What can hang from each mark:
sigor: gofoso guput
neza: gekov guput tebe
zulegid: gekov guput sigor tedot
lefolug: neza sigor sipefup
tebe: gofoso guput vupa
vamom: lefolug sipefup tedot zulegid
guput: gekov neza tebe
sipefup: guput vupa zulegid
gekov: neza tedot vupa
gofoso: guput vamom
vupa: sipefup tedot
tedot: lefolug

Each row was made from one small tree. Brackets hold a mark, then the marks that hang from it, in alphabetical order. Every link used is in the known rows. Write each row's tree.
Known rows:
(gofoso guput (vamom (zulegid gekov))):  1.55 -1.40 -0.28 -1.05  1.65 -1.63  0.25  1.44  1.16  1.68  0.03 -0.16  1.93 -1.19 -3.25 -0.77 -0.02  0.18 -1.43  0.88 -0.12 -2.22 -0.87  0.00  1.75 -1.50 -0.31 -0.51  0.31 -2.70  0.52  1.52 -1.79  1.75 -1.10 -0.85  1.07 -1.86 -1.58  1.22 -0.38 -5.26 -2.28  1.86
(vamom (lefolug (neza gekov tebe) (sigor guput)) sipefup):  7.58 -1.50 -0.39 -0.55  2.12  0.52  0.13  0.71 -1.17  3.70 -0.84 -0.28  5.38  2.02 -3.99  3.39 -0.08 -0.57 -0.81  3.02  2.87 -1.77 -0.09  1.24 -4.47 -2.39 -1.82 -1.07  0.65 -1.78  1.60  3.38  0.53 -4.27  2.31  0.11 -0.05  3.61 -3.34  0.26 -0.07  0.08 -5.65 -1.61
(lefolug (neza gekov) (sigor gofoso) (sipefup vupa)):  4.13 -0.91  2.80 -7.96  2.40 -0.30  0.01 -0.28 -0.84  3.71 -3.28  1.21  4.30  0.18  0.22  0.93 -1.03 -0.86  1.06  1.00  0.91 -1.02 -0.50 -1.83 -1.34 -2.53 -1.79 -2.37 -2.00  1.52  0.38  3.37  3.87 -2.83 -0.60  0.25  2.88  3.64 -2.90  1.64  0.85  1.82 -2.02 -1.76
(sigor gofoso (guput (gekov tedot) (neza tebe))):  0.77  1.31  1.51 -1.25  0.97 -0.70 -0.88 -0.26 -0.54 -1.38 -1.47  0.30  2.27  0.36 -3.42  0.37 -0.22  0.06  1.54  1.45  0.60 -1.10  2.50 -2.15 -5.57 -1.64  0.54 -0.43 -0.08 -1.20  0.92  1.71 -1.66 -2.06  0.83  1.15 -0.45  4.14 -6.39  2.78 -0.17 -1.27 -0.98  0.35
(zulegid (tedot (lefolug (neza (tebe vupa)) sigor))):  2.46  0.31 -0.81 -4.01 -0.11  1.67 -0.21 -1.48 -0.75  1.79 -0.19  1.29  4.11 -0.67  1.05  1.35 -0.53 -1.54  0.56  0.56 -0.05 -1.13 -0.51  1.30  0.63 -3.54 -2.32  2.28  0.88  0.01 -0.03 -0.17  1.83 -2.52  1.37 -0.54  1.77  4.05 -6.12 -0.49  0.62 -0.52 -3.42 -2.82
(neza (gekov (vupa sipefup))):  0.58 -1.59  1.12  2.35  1.02  0.10  0.66 -0.63 -1.06  2.36 -2.29  1.41 -0.08 -0.02 -2.24  1.70 -0.92 -0.06 -0.55  1.68  0.53 -0.10  0.76 -0.47 -2.30  0.64 -0.30 -0.20 -1.02  0.80 -0.09  1.45  1.77 -1.08 -1.10  0.77  1.12  1.22  2.33  0.03 -0.14 -1.48 -0.91 -0.55
(tedot (lefolug (neza gekov) sigor sipefup)):  4.03 -1.11  1.61 -3.40  0.69 -0.24  0.49 -0.64 -0.97  7.26 -2.63  1.37  4.73  0.56 -0.13  2.19 -0.04 -0.66  0.32  1.40  1.39 -0.97 -3.11 -0.23 -1.06 -1.60 -2.57 -0.60 -0.69  1.24  0.05  1.83  2.87 -2.60  0.75 -0.02  0.81  4.00 -3.53 -1.84  0.25  0.33 -3.45 -1.80
(gekov neza (tedot lefolug)):  0.99  0.35 -0.01 -1.40  0.17 -1.11 -1.53 -1.84 -1.86 -1.08 -0.30  1.36  2.56 -1.65 -1.69  1.64  0.67  0.45  0.52  3.72 -0.26 -0.02 -1.56 -1.88 -1.62 -1.62 -0.41  0.83  0.10  0.17  0.17  0.06  2.09 -0.42 -0.52 -0.21 -0.47  1.69 -4.97 -1.09  0.07 -3.19  0.32  2.60
(zulegid sigor (tedot (lefolug neza))):  2.01  0.53 -1.02 -1.95  0.33  0.57 -1.72 -0.39 -0.46  2.90  0.59  0.42  4.55 -2.51  1.19 -1.01 -0.52 -1.13 -0.37 -0.58 -0.46 -0.64  0.18  0.89  1.26 -2.12 -1.29  0.89  1.06  1.73 -0.58 -1.30  0.77 -1.27  1.04 -0.92  1.81  1.97 -3.27 -1.44  0.52  0.39 -3.74 -0.90
(neza (gekov (vupa sipefup tedot)) guput tebe):  3.35 -3.49  1.07  4.45  2.01  0.96  0.84 -1.37 -2.18 -1.29 -3.94  0.02 -0.68 -0.68 -5.75  2.94 -2.59 -0.48  0.72  5.22  1.58 -1.35  1.24 -1.11 -4.72  1.27 -0.48 -0.63  0.49  0.34  0.23  3.49  1.46 -2.47 -0.81  1.86  2.65  0.89  0.63 -0.29 -1.28 -3.54 -3.87 -0.73
(lefolug (neza gekov) sigor sipefup):  4.34 -0.96  1.78 -2.63  1.31  0.63  0.72  0.10 -0.43  5.05 -2.10  0.63  5.09  0.43 -0.25  2.07 -0.42 -0.93  0.31  1.97  1.40 -0.75 -2.04 -0.68  0.24 -1.78 -2.06 -1.16 -1.09  0.71 -0.19  2.63  2.39 -1.93  0.85 -0.50  2.02  3.44 -1.39 -1.33  0.03  2.67 -2.52 -2.49
(lefolug (sigor (gofoso guput vamom)) sipefup):  2.60  0.24  2.94 -8.17  2.10 -0.51  1.06  0.54  0.40  4.10 -2.96  1.91  1.64 -1.21  0.34  0.95  0.09  0.58  0.37  1.81  0.51 -2.20 -0.87 -1.84  0.97 -2.62 -1.21 -3.37 -0.58 -0.39  0.12  3.45  0.64  0.16 -1.49 -0.30 -0.46  0.13 -6.48  1.42 -0.23 -3.96 -3.12  2.21
(vamom (sipefup (guput gekov tebe)) (tedot (lefolug sigor))): -0.22  0.15  2.14 -2.71 -1.47 -1.71 -1.51  0.10  0.46  5.59 -0.95  1.06  5.92  2.77 -2.94  1.26 -0.33 -0.75 -1.47  1.17  1.10 -0.61  0.40  1.90 -1.28 -1.52 -1.22 -0.46  0.12  0.39  1.56  0.86 -0.84 -3.10  1.85  0.69  0.28  2.30 -4.49 -0.97 -0.50 -2.31 -3.83  0.63
(sipefup vupa (zulegid gekov (guput tebe))): -2.47 -1.39  0.55 -2.35  1.84 -0.29 -2.02 -0.33  0.77 -1.18  0.52  0.53  4.77 -1.72 -5.60 -2.01 -2.28 -1.72 -1.61 -3.91 -0.87  1.44  0.73 -0.63 -0.13 -1.34  0.71 -1.01 -1.53  0.72 -0.41 -1.57  0.34  0.32 -0.59 -1.79  5.37  0.63  0.81  0.71  0.41 -0.01 -3.34  1.11
(gekov (vupa (tedot (lefolug sipefup)))): -0.23 -1.17  1.90  0.47  0.12 -0.99 -0.02 -1.87 -1.44  1.76 -1.81  2.57  1.65 -0.37 -1.18  1.17 -0.86  0.61 -0.45 -0.26  0.21 -1.07 -1.61 -1.53 -0.84 -0.54 -0.04  1.37 -0.39  2.67  0.15 -0.04  2.23 -0.10 -0.48  0.28  0.37  1.82 -1.73 -1.83  0.06 -4.12 -2.93  2.34
(vupa (sipefup (guput tebe) zulegid) (tedot (lefolug neza))): -2.54 -1.77  2.08 -2.72  1.35 -1.60 -1.16 -1.72 -2.02  2.37 -2.16  1.02  2.62 -0.05 -4.63  0.74 -1.44 -0.68 -1.47 -2.82  0.17 -0.93 -1.11 -0.63 -1.00 -2.66 -0.02 -2.25 -1.12  2.22  0.68 -1.46  1.86 -1.99 -0.31  0.15  1.88  2.08 -6.78 -1.18  0.01 -2.23 -8.40  0.77
(neza (guput gekov) (tebe gofoso (vupa sipefup tedot))): -0.95 -0.65  0.88  0.00  1.06  1.15  0.97 -0.60 -1.06 -1.07 -3.06 -0.93 -2.47  1.13 -3.12  2.28 -2.53 -1.07  1.13 -0.04  0.53 -2.62  2.31 -0.19 -2.83 -0.56 -1.29  2.75 -1.16 -1.69  0.12  2.98 -0.86 -1.39  0.78  1.73  2.39  0.52  0.92 -0.43 -0.79 -3.99 -2.87 -3.38
(tedot (lefolug neza (sigor gofoso guput) sipefup)):  2.34  0.11  2.26 -7.33  2.37 -1.02  0.15 -0.88 -0.41  6.64 -2.89  3.01  4.00  0.57  0.21  1.53  0.57 -0.19  0.79 -0.58  1.53 -1.65 -2.53 -1.06 -2.86 -2.79 -1.06 -1.99 -0.74  2.30  0.42  1.72  2.48 -1.92 -0.82  0.05 -1.65  3.94 -7.08  0.80  0.65 -3.80 -2.60  0.00
(gekov neza (tedot (lefolug sipefup)) vupa):  0.94 -0.16  1.53 -1.09  0.74 -1.07 -1.61 -3.35 -2.03 -1.13 -0.67  3.55  4.53 -1.62 -2.31  2.31  0.19  0.92  0.36  3.15  0.50  0.07 -2.41 -3.11 -1.11 -2.36 -0.07  1.07 -0.99  1.42  0.10  1.64  3.56  0.63 -1.16 -0.72  0.62  3.70 -2.70 -1.83  0.42 -4.75  0.98  3.49
(gofoso (guput tebe) vamom): -0.28  0.25  1.40 -3.35  0.52  0.03  0.78 -0.44  0.99  0.77 -0.69  0.31  0.26 -1.35 -0.89 -0.56  0.78  0.51 -0.95 -0.69  0.30 -0.71  0.09  0.30  1.55 -1.96  0.06 -0.84  1.37 -1.33  0.03  0.17 -1.17  1.11 -0.41 -1.07  0.46 -0.44 -4.37  0.42  0.06 -3.65 -4.61  1.78
(sigor (gofoso (vamom zulegid)) (guput neza)): -0.43 -0.12  0.52 -3.10  2.79 -2.87 -0.34  0.27  0.79  0.16 -0.09  1.12  1.03  0.44 -1.23 -0.74  2.11  0.57  0.67 -1.14  0.03 -2.56  1.10 -1.15 -2.39 -2.71  0.57 -3.07  0.79 -2.36  1.15  1.06 -1.80 -0.20 -2.07  0.75 -1.11  0.55 -7.05  3.48  0.53 -4.23 -1.83  1.82
(vamom (lefolug neza) (sipefup guput vupa)):  3.53 -0.60  0.01 -5.43  1.06 -1.04 -2.19  0.01 -1.29 -0.49 -0.50 -0.44  4.15  2.22 -2.83  0.05 -0.44 -0.52 -2.03 -2.74  0.58 -1.05  1.49  0.55 -0.23 -4.91 -0.53 -1.71 -0.51 -0.59  2.39  2.00  1.21 -1.77  0.30 -0.62  2.38  0.88 -0.62  0.21  0.59 -0.23 -3.17  1.37
(tebe (guput (neza gekov))):  0.80  0.15  0.91  0.26  1.08 -0.65 -0.27  0.59  0.55  0.80 -1.27  0.73  0.22  1.29 -2.39  1.38  0.91 -0.63  0.10 -2.31 -0.85  0.02  0.70 -0.74 -0.96 -0.97 -0.99 -1.62  0.17 -1.24 -0.05  0.93 -0.96 -0.95  0.75  0.57  1.09  1.42 -3.17 -1.44  0.53  1.63 -0.83 -0.84
(gekov (neza (tebe (gofoso (vamom sipefup zulegid))))):  2.41 -1.16 -0.61  0.20  2.13 -1.16 -0.65 -0.88 -0.87 -1.94  1.87 -0.54  1.29 -0.15 -2.51  2.06  0.24  1.23  0.38  4.96  2.26 -2.13 -0.25 -1.18 -0.12 -1.60 -0.48  0.51 -0.82 -4.90  1.47  3.50 -0.43  1.01  0.34  0.68 -0.31  0.06 -2.30  0.39  0.14 -5.64 -2.16 -0.56
(sigor (guput neza tebe)): -2.63  1.00  1.11 -0.79  1.11 -0.51 -0.38 -0.89  1.03  0.80  0.46  1.20  2.40  1.23 -1.46 -0.34  1.31 -0.73 -0.55 -4.31  0.41  0.37  0.91  0.60 -2.13 -1.74  1.11 -1.01  1.01 -0.18  0.43 -1.00 -1.18  0.00 -0.12 -0.22 -0.11  2.65 -4.82  0.00  0.75  0.29 -2.99 -0.53
(sigor gofoso (guput neza)): -1.10  0.93  1.05 -3.04  2.06 -1.47 -0.48  0.16  0.46  0.69 -0.93  1.34  0.56  1.02 -0.65 -0.36  0.97 -0.14  0.79 -2.60 -0.21 -0.88  1.67 -0.97 -3.96 -1.60  0.85 -2.51  0.44 -0.23  0.67  0.62 -0.87 -0.60 -1.27  0.82 -1.53  1.65 -5.80  2.08  0.72 -1.75 -0.52  0.67
(lefolug (neza guput tebe) sigor):  5.08 -1.12 -0.03 -2.31  1.56  1.83 -0.02 -1.32 -0.38  0.06 -1.71 -0.43  3.40 -0.01 -1.50  1.52 -0.74 -1.18  1.44  3.41  1.57 -0.78 -1.04  0.47 -1.04 -1.95 -1.38 -0.67  1.02 -0.50  0.48  4.11  1.03 -1.90  0.76  0.19  1.94  2.30 -2.35  0.38 -0.70  0.13 -2.26 -2.40
(sipefup (guput tebe) (vupa tedot)): -1.70 -0.63  2.12 -4.51  0.76 -0.22 -0.83 -0.80 -0.44 -2.46 -0.78  0.51  1.13  0.16 -2.93 -0.39 -1.34 -1.15 -0.59 -2.58 -0.44  0.65  1.45 -0.33  1.04 -1.90  1.01 -1.32 -0.40  1.73  0.68 -1.82  1.22 -1.18 -0.35 -0.06  3.15 -0.48 -3.71 -0.03  0.01  1.11 -3.06  1.24
(zulegid (gekov (vupa tedot)) (sigor gofoso (guput neza))):  0.00  0.34  1.47 -1.04  3.43 -0.76 -1.36  0.76  0.72  2.62 -0.57  2.60  5.03 -0.93 -3.03 -0.76 -1.90 -0.95 -0.49 -2.67 -1.01 -1.16  2.78 -1.74 -3.50 -2.19  1.40 -1.01  0.34  2.03 -0.09  0.45 -0.32 -0.04 -0.90  0.82  1.32  0.85 -4.53  1.21  0.06 -1.45 -1.84  1.36
(guput gekov (neza (tebe (gofoso vamom)))):  0.87  1.57  1.21 -2.21 -0.34  0.22  0.50 -0.32  0.19  1.65 -0.88 -1.34  0.28  1.22 -0.29 -0.21 -0.32  0.29  0.94 -0.97  0.56 -1.58  1.95 -0.88  0.09 -2.01 -0.65  1.95 -0.10 -3.61  0.82  1.77 -3.03 -0.36  1.99  0.99  0.32  1.65 -2.47  0.32 -0.16 -0.10 -3.04 -2.19
(gofoso (guput (tebe (vupa tedot))) vamom): -1.96  0.07  1.49 -4.09  0.60  0.23  1.21 -0.20  0.65 -0.90 -0.93  0.65  0.00 -1.32 -0.76  0.06  0.28 -0.05 -0.99 -2.34 -1.00 -1.99  0.95  0.16  1.57 -3.55 -0.31  0.48  1.52 -1.42 -0.26 -0.91 -0.64  0.84 -0.61 -0.94  2.15 -0.84 -6.46 -0.04  0.11 -4.52 -5.63  2.11
(zulegid (guput (gekov neza vupa)) (tedot lefolug)):  0.24  0.26  0.43  0.72  0.38  0.59 -1.65 -1.41 -0.26  0.32 -1.27  2.93  5.12 -1.70 -3.44 -0.09 -0.63 -1.11 -0.51  1.31 -1.44  0.73  0.01 -0.75 -1.50 -2.00  0.02  3.25 -0.39  1.24 -0.61 -0.97  0.59 -0.33 -0.24 -1.15  2.42  2.17 -2.79 -1.02  0.07 -5.29 -2.08  3.39
(neza (tebe (gofoso guput vamom) (vupa tedot))): -0.07 -0.10  0.52 -5.67  1.37  0.90  1.43 -0.21 -0.27 -2.39 -0.92 -0.35 -2.89 -1.12 -0.56  1.38 -0.62  0.28  0.86 -0.34 -0.41 -2.93  1.39 -0.54  1.95 -2.90 -0.76  1.69  0.60 -3.44  0.14  0.85 -1.19  0.51  0.45 -0.42  1.25 -1.50 -5.15  0.21 -0.10 -5.24 -3.29  0.45
(vupa (sipefup (guput tebe))): -2.33 -0.28  1.75 -0.97  0.67  0.17 -0.07 -0.72 -0.02  1.30 -1.25  0.81  0.23  0.68 -3.06  0.79 -1.01 -0.69 -1.25 -1.39  1.09  0.86  1.09  0.26 -0.33 -0.71  0.70 -2.35 -0.85  1.10  0.25 -0.39  0.43 -0.54 -0.42  0.42  0.59 -0.12 -1.75 -1.00 -0.39 -0.44 -2.81 -1.09
(sipefup (guput gekov neza) vupa (zulegid (tedot lefolug))): -2.25  0.35  1.31 -6.48 -0.02 -2.38 -3.10 -0.59 -1.31  0.44 -0.34  1.12  4.17  1.05 -3.39 -1.84 -0.75 -1.81  0.01 -6.09 -2.47 -0.24  1.17 -0.10  0.29 -3.42 -0.87 -1.44 -1.59 -0.24  1.40 -1.43 -0.64 -2.26 -1.11 -0.39  3.99  3.49 -5.48  0.76  1.15  1.54 -2.87  2.65
(sipefup (vupa (tedot lefolug)) (zulegid (sigor (guput neza)))): -2.39 -0.62  0.82 -6.78  2.68 -2.16 -2.74 -0.51 -1.86  1.47  0.33  1.69  4.32 -0.39 -2.62 -1.18 -0.07 -1.47 -0.13 -7.24 -1.84 -1.17  0.23 -0.21 -2.07 -2.87 -0.04 -2.22 -0.51  0.79  0.98 -2.22  1.07 -2.04 -2.25 -0.14  3.34  1.76 -7.89  0.52  1.05  1.53 -4.88  3.57
(lefolug (neza tebe) (sipefup vupa)):  3.11 -0.93  1.35 -4.51  0.94  0.98 -0.38 -1.79 -1.59 -0.71 -1.33 -0.58  3.50  0.22 -0.99 -0.08 -1.42 -0.39  0.19 -0.87  2.22 -0.52 -0.75 -1.20  0.14 -2.31 -0.34 -0.18 -1.25  0.10  1.07  2.19  2.81 -0.85 -0.01 -0.48  3.58  3.21 -0.28 -0.28  0.66  1.22 -2.99 -2.03
(vupa (sipefup (guput tebe) zulegid) (tedot lefolug)): -3.95 -1.76  2.09 -1.43  0.98 -1.90 -0.98 -1.31 -1.84  1.61 -1.51  1.50  0.55 -0.03 -5.14  1.09 -1.55 -0.42 -1.27 -2.45 -0.09 -0.41 -0.60 -0.56 -1.42 -0.72  0.22 -2.69 -1.23  1.91  0.49 -2.03  1.06 -1.86 -0.77  0.69  0.87  0.63 -6.06 -1.14 -0.22 -2.37 -6.83  1.70

Write each row's tree:
-1.49 -0.47 -1.22 -0.02  1.50 -1.15 -4.21  0.59 -0.63  1.71  1.65  1.13  6.96 -2.62 -3.15 -1.41 -0.86 -1.67 -1.54 -2.58 -1.62 -0.45  2.08  0.22 -1.27 -2.47 -1.13 -2.26  0.03 -0.40 -0.08 -1.29 -1.00 -0.59  0.04 -1.12  3.52  2.08 -5.18 -1.65  0.42 -0.71 -6.55  2.38 => (vamom (sipefup (zulegid (guput neza) sigor (tedot lefolug))))
-1.80  0.12  0.44 -2.06  0.18 -0.62  0.07 -0.34 -0.23  0.00 -1.37  2.09 -1.63  0.48 -1.22  1.87  0.44 -0.35 -0.21 -3.89 -1.81 -1.30 -0.62 -0.21  0.05 -1.97 -1.23  1.34  0.29  0.49 -0.40 -1.67  0.59 -0.64  0.14  0.39  0.55 -0.07 -5.13 -1.92  0.52 -4.00 -1.43  1.33 => (tebe guput (vupa (tedot lefolug)))
-1.00 -0.41 -0.75  1.28  1.65 -0.51 -2.53  1.16  0.67 -0.52  0.67  0.16  6.22 -2.29 -4.74 -1.78 -1.93 -2.23 -1.42 -2.22 -2.23  0.06  2.03 -1.33  0.57 -2.07  0.00 -1.37 -0.28 -0.34 -0.72 -1.29 -1.91  0.46  0.06 -1.90  4.21  1.44 -1.58 -0.86  0.01  0.58 -3.90  0.84 => (sipefup (zulegid gekov (guput neza) tedot))
 2.52  0.69  1.44 -5.41  1.04 -0.28  0.79  0.50  0.39  3.36 -1.85  1.06  0.85 -0.93  1.52  0.52  0.14  0.43  0.87  2.77 -0.11 -1.43  0.43 -1.35  0.35 -1.96 -1.01 -2.12  0.28 -0.05 -0.03  1.60  0.31 -1.08 -0.81  0.73 -1.13 -0.41 -5.01  2.42 -0.42 -1.47 -1.32  0.81 => (lefolug (sigor (gofoso vamom)))
 2.89 -0.10  1.12 -7.75  1.80 -1.57 -1.88  0.69 -0.71  0.84 -0.95  1.48  2.81  2.16 -2.27  1.10 -0.88 -0.43 -0.92 -0.50 -0.01 -0.94  2.19  0.06 -1.81 -3.46 -0.84 -3.50 -1.29  0.14  2.12  2.86  1.35 -3.00 -0.22  0.87  0.16 -0.07 -3.83  2.41  0.30 -0.35 -1.61  1.97 => (vamom (lefolug (sigor gofoso)) (sipefup guput vupa))
-3.50 -0.14  1.23 -2.14  0.37  0.34 -0.02 -0.52  0.55 -2.70  0.35  1.13  0.47  0.61 -2.17  0.70 -0.76 -1.01 -0.25 -3.14 -0.80  0.10  1.45  0.32  0.67 -2.58  0.42 -0.45  0.30  0.41 -0.15 -1.96  0.04 -0.49  0.35 -0.07  2.35 -0.36 -4.38 -0.97  0.02 -0.57 -1.75  0.23 => (sipefup (guput (tebe (vupa tedot))))
-1.39  0.70  2.53 -1.69 -0.06 -0.90 -1.39 -1.92 -1.62  2.10 -2.33  1.82  3.69  0.12 -5.46  1.98 -0.71 -0.45 -0.87  1.71  0.67  0.60 -0.38 -1.41 -2.78 -2.22 -0.04  0.01 -1.63  0.97  0.53  0.03  1.41 -1.50 -0.05  0.61  0.63  2.54 -5.72 -1.65 -0.51 -3.39 -2.97  1.30 => (vupa (sipefup (guput (gekov neza (tedot lefolug)) tebe)))
-4.77 -0.65  0.64 -5.56  3.07 -0.17 -1.47  0.40 -1.02 -0.90  0.75  1.27 -0.08 -0.62 -2.56  1.44 -2.27 -1.43  0.20 -4.81 -1.65 -1.27  2.05 -0.46  1.93 -2.66 -0.54 -2.01 -2.98 -0.40 -0.47 -0.58  0.39 -0.65 -0.59 -0.07  3.64 -1.56 -2.12 -0.93  0.04  0.68 -1.36 -0.13 => (tebe gofoso (vupa (sipefup guput (zulegid sigor)) tedot))
-1.17 -0.30  1.66 -6.40  0.39 -1.90 -1.74 -0.79 -1.66  0.63 -2.08  0.98  1.64  1.40 -2.14 -0.62 -0.43 -1.25 -0.29 -4.60 -1.63 -0.60  1.00 -0.57 -0.67 -3.20  0.10 -1.52  0.11  0.97  1.70 -1.56  1.28 -1.90 -1.42  0.88  2.08  0.29 -7.59 -0.73  0.22  0.24 -3.40  2.50 => (sipefup (guput neza) (vupa (tedot lefolug)))
 0.73 -1.21  0.76 -0.05  0.56 -0.54 -0.46 -2.20 -0.57  0.46 -2.30 -0.05  2.03 -0.61 -2.09  0.25 -0.30 -0.58  0.00 -0.01  0.52 -1.37 -1.00  0.25 -2.37 -1.78 -0.61  0.79  2.20  1.85  0.16  0.45  0.83 -1.38  0.67  0.32  1.42  2.16 -4.44 -1.19 -0.10 -4.33 -6.53 -0.27 => (vupa (tedot (lefolug (neza (guput tebe)))))
 2.41 -1.81 -1.45  2.24  2.20 -0.55 -1.80  2.68  1.34  3.26  1.37 -0.46  6.66 -2.58 -4.65 -1.20 -1.40 -0.82 -2.49  1.86  0.56 -1.38  1.44 -0.11  0.34 -1.79 -0.57 -1.47 -0.01 -2.06 -0.12  0.92 -1.71  1.45 -0.18 -0.76  3.41 -2.61  0.99 -0.49 -1.24 -3.83 -3.68  1.28 => (gofoso (vamom sipefup (zulegid gekov guput sigor)))
 2.27 -0.50  1.08 -6.57  1.62  0.60  0.36 -1.17 -1.18  3.21 -2.44  0.73  0.98 -0.51 -0.41  2.03 -0.78 -0.52  0.53  1.39  0.17 -2.16 -1.79  0.38  0.52 -2.37 -1.39  2.59  0.00  0.02  0.65  1.47  1.27 -1.86  2.30 -0.06 -0.36  1.67 -8.53 -0.47 -0.15 -3.24 -6.38 -1.05 => (vupa (tedot (lefolug (neza (tebe (gofoso guput))) sigor)))
 1.58 -1.19 -1.04 -0.85  1.52  0.87 -0.26 -1.43 -0.65 -6.34 -0.11 -0.79 -1.94 -1.22 -2.99  3.27 -0.80 -0.48  3.33  4.29  0.58 -1.07  2.04 -0.81 -2.09 -0.77 -1.87  0.88  0.44 -3.21 -0.47  3.41 -0.50 -1.67  1.25  0.12  2.71  1.90  1.08  0.20 -0.13 -2.56  3.27 -2.47 => (neza (gekov tedot) guput (tebe gofoso vupa))
-0.45 -0.18  1.08 -4.69 -0.54 -1.76 -0.13 -1.06  0.57  1.73 -1.16  0.31  1.43 -0.85 -0.85 -0.38  1.30  0.86 -1.12  0.50  0.49 -1.83 -0.15  0.92  0.89 -1.72 -0.41 -0.46  2.80 -0.96  0.71 -0.15 -1.28 -0.75 -0.23 -0.88 -0.07 -0.09 -6.27 -0.48  0.12 -6.71 -5.60  2.98 => (gofoso (guput tebe) (vamom (tedot lefolug)))
-0.37 -1.21 -0.73 -4.52  1.95 -0.82 -3.99  0.00 -0.98 -0.09  0.54  1.13  6.78 -4.27 -5.47 -1.53 -2.37 -1.71 -0.84 -1.50 -1.90  0.60  0.54 -1.50 -0.26 -2.18 -0.59 -1.06 -1.51  1.31 -0.64 -1.69  1.39 -0.85 -0.90 -1.91  5.71  0.44 -1.13  0.00 -0.17 -0.24 -1.40  3.67 => (sipefup vupa (zulegid (gekov (tedot lefolug)) guput sigor))
-0.40 -1.98 -1.21  2.03 -0.38 -3.76 -2.02 -0.07 -0.58  0.64  1.24 -0.15  2.80  1.25 -1.74  0.52  1.01  0.75 -1.30  2.86  1.01 -2.43 -0.38  1.33 -1.80  0.33 -0.75  0.13  0.71 -1.39  1.84  1.17 -0.39 -1.36  0.17  0.71 -0.55  0.65 -1.28 -0.11  0.22 -5.93 -2.36  1.33 => (vamom sipefup (tedot lefolug) zulegid)
-4.92  1.78  1.12 -3.10  0.66  0.35  0.65 -0.63  1.90  0.43  0.91  1.39 -0.46  1.96 -0.56  0.61  0.59 -0.79  0.52 -5.75 -0.04 -0.29  1.36  1.45 -0.99 -1.78  0.03  3.29 -1.13 -1.22 -0.43 -0.95 -2.06  0.16  1.31 -0.61  0.52  2.38 -0.19  0.73  1.13 -2.36  0.68 -2.19 => (sigor (guput gekov (tebe gofoso vupa)))
 2.37  0.43 -0.58 -0.87  2.39  1.55 -1.10 -0.19  0.20  0.49  2.07 -0.08  3.39 -1.34 -2.65  1.05 -2.73 -0.75  0.67  1.64  1.23  0.48  0.42 -0.95 -0.15 -0.19  0.03  1.54 -1.13 -1.58 -0.47  1.87 -0.02  0.62  1.75  0.27  1.45 -0.47  0.07 -1.61 -0.05  0.44  0.59 -3.19 => (zulegid (gekov (neza (tebe gofoso))) sigor)
 2.79  0.17  2.46 -8.23  1.40 -1.25 -1.44 -1.26 -1.18  2.82 -2.89  2.65  4.95 -0.84 -1.28  2.08 -0.45 -0.12  1.15  2.89  0.65 -1.02 -1.50 -2.67 -0.43 -4.23 -1.37 -2.94 -1.21  2.48  0.44  2.28  3.03 -2.24  0.22 -0.12 -0.06  3.54 -7.75  0.06 -0.19 -2.16 -0.69  1.17 => (gekov (tedot (lefolug neza (sigor gofoso) (sipefup guput))))
 2.14 -0.88  1.10 -5.23  2.53 -0.17 -1.75  1.73 -0.66  0.93 -2.15 -0.12  3.47 -3.33 -2.08 -1.50 -2.00 -0.59 -1.01  0.96 -0.59 -1.91  3.98 -2.14 -1.24 -3.10 -0.25 -2.91 -0.02  0.48  0.20  0.24  0.87 -0.76 -1.63  0.19  3.85 -2.73 -4.27  1.37 -0.78 -3.47 -5.96  3.72 => (zulegid guput (sigor (gofoso (vamom (sipefup (vupa tedot))))))
 1.86  0.42  0.95 -3.29  3.54 -0.20 -2.45 -0.48  0.13 -1.40  0.10  3.16  5.67 -3.96 -3.95  0.37 -1.82  0.05 -0.05  3.58 -1.08 -0.08  0.95 -2.85 -1.56 -2.75  0.72 -0.39 -0.74  0.64 -0.55  3.17  1.58  1.47 -1.01 -0.80  2.08  0.59 -3.87  1.45  0.11 -4.52  1.69  3.69 => (zulegid (gekov neza tedot vupa) (sigor (gofoso guput)))
 0.48  0.24  2.84 -3.34  0.62 -0.37  0.41 -1.20 -0.11  7.22 -2.24  4.29  4.66  1.79 -1.66  1.84  0.31 -0.41 -0.02 -1.80  0.90 -0.51 -2.69  0.14 -1.99 -1.49 -0.81  1.38 -1.62  2.05  0.36  1.16  1.33 -1.20 -0.71 -0.20 -0.35  4.34 -2.18 -0.10  0.13 -3.15 -0.61  1.90 => (tedot (lefolug (sigor (guput (gekov vupa))) sipefup))
-1.37 -1.30  1.44 -8.71  1.98 -1.50 -2.92 -1.06 -1.51  0.95  0.83  2.11  3.99 -0.47 -2.99 -0.51 -1.35 -0.88  0.36 -5.56 -0.09  0.43 -1.30 -0.59  1.09 -2.17 -0.76 -4.33 -2.67  0.96  0.67 -0.25  2.12 -1.20 -2.05 -0.71  4.24  0.94 -2.79 -0.79  0.87  1.56 -0.62  2.99 => (tedot (lefolug (sipefup guput vupa (zulegid sigor))))
-3.24 -1.49  1.80 -3.92  1.95 -0.28 -1.86 -1.60 -0.06 -2.71  0.22  1.30  4.16 -1.35 -4.03 -1.14 -1.20 -1.07 -0.84 -4.29  0.10  1.20 -0.27 -1.26  0.36 -1.63  0.53 -2.27 -2.35  0.91 -0.27 -0.75  1.50  0.19 -1.03 -2.04  5.31  1.96 -0.40 -0.18  0.80  0.31 -4.13  1.74 => (lefolug (sipefup vupa (zulegid (guput tebe))))
 1.63 -0.62  2.13 -0.06  1.29  1.00  0.11 -1.26 -1.23 -2.01 -1.79  1.50  2.58 -0.12 -4.65  1.22 -1.51  0.09 -0.01  2.51 -0.04 -0.72 -0.68 -1.16 -2.25 -1.39  0.75  2.90 -0.65 -0.94  0.76  2.28  0.66 -0.07  0.27  0.31  2.07  1.40 -5.09  0.37 -0.38 -4.16 -3.67  3.04 => (gofoso (guput (gekov (neza tebe) (vupa tedot))))
